Below are the code and all the weights of a small trained network. Each question names an input and a class and asks about switching units off, where a switched-off unit gives its printed mean instead of its output.

import numpy as np


def w(rows, s, z=0):
    codes = np.array(rows[::2]) - 128.0
    scale = np.full(codes.shape[1], s)
    scale[-1] = z or s
    return codes * scale


def f(y):
    return y / 2 * (1 + np.tanh(0.7978845608 * (y + 0.044715 * y**3)))


def log_softmax(a):
    a = a - a.max(-1, keepdims=True)
    return a - np.log(np.exp(a).sum(-1, keepdims=True))


def net(x, mask):
    res = np.array(x, float).reshape(1, 5) / 4 @ E
    y = f(res @ A[0][:, :-1].T + A[0][:, -1])
    res = res + np.where(mask, y, B[0][:, -1]) @ B[0][:, :-1]
    return log_softmax(res[-1] @ U[:, :-1].T + U[:, -1])


A, B = {}, {}
E = w([
[2,125,118],'x0',
[125,171,123],'x1',
[136,73,80],'x2',
[155,166,168],'x3',
[160,173,88],'x4',
],0.0096)
A[0] = w([
[209,141,185,65],'neuron 0',
[87,194,69,252],'neuron 1',
[98,96,149,32],'neuron 2',
[113,120,212,252],'neuron 3',
[101,181,164,248],'neuron 4',
[99,111,89,124],'neuron 5',
[132,108,251,190],'neuron 6',
[150,152,96,74],'neuron 7',
[134,195,175,70],'neuron 8',
],0.012,0.0027)
B[0] = w([
[60,207,177,254],'neuron 0',
[196,90,155,242],'neuron 1',
[144,191,156,143],'neuron 2',
[119,227,113,229],'neuron 3',
[188,173,180,240],'neuron 4',
[155,44,89,170],'neuron 5',
[2,163,193,238],'neuron 6',
[149,57,136,141],'neuron 7',
[137,142,171,207],'neuron 8',
],0.0067,0.0046)
U = w([
[105,141,123,252],'0',
[220,122,111,252],'1',
[113,121,187,4],'2',
[150,151,144,4],'3',
[158,1,154,48],'4',
[177,85,82,133],'5',
],0.0095,0.0027)

Each question gives the input, the list of numbers given to net, and the class t.
The units are the neurons (one row each of A and B). Each row of codes is followed by its name. A weight is (code - 128) times the scale printed after its matrix; where a second scale follows, it is the last column's (A, B and U).
mask holds one flag per neuron, in row order. A switched-off neuron (its flag False) gives its mean, the last column of its row in B, instead of its output. The means were averaged over made-up inputs and are rounded, as every weight is.
A unit's drop is (log p(t) with every unit on - log p(t) with that unit switched off) / (log p(t) with every unit on - log p(t) with every unit switched off).
The circuit of an input: a set's keep is (log p(t) with only the set's units on - log p(t) with every unit switched off) / (log p(t) with every unit on - log p(t) with every unit switched off). Starting from all 9 units, units are removed one at a time, each time the one whose removal leaves the highest keep (on an exact tie, the one counted first), for as long as the keep stays at least 0.8.
units of the circuit, in order: the units of the circuit, biggest drop first
unit that matters most: the unit with the biggest drop
top k neurons: the k neurons with the biggest drops, biggest first
drop when u is switched off: that unit's drop, to one decimal
input [4,5,3,-7,-5], class 4: unit that matters most : neuron 5
input [7,3,-7,0,8], class 1: units of the circuit, in order : [neuron 1; neuron 6; neuron 0]
input [7,3,1,8,8], class 1: top 4 neurons : [neuron 1; neuron 6; neuron 0; neuron 4]
input [6,3,1,7,4], class 1: units of the circuit, in order : [neuron 6; neuron 1; neuron 0]
input [5,3,-7,-5,6], class 1: top 4 neurons : [neuron 1; neuron 6; neuron 0; neuron 4]
input [4,8,6,-6,-3], class 4: top 2 neurons : [neuron 5; neuron 3]
input [7,2,-8,-6,1], class 1: top 2 neurons : [neuron 1; neuron 6]
input [-8,0,2,8,-6], class 0: drop when neuron 0 is switched off : 0.1
input [7,7,-3,-6,2], class 1: drop when neuron 0 is switched off : 0.1
input [8,-7,-7,-1,6], class 1: drop when neuron 5 is switched off : 0.0
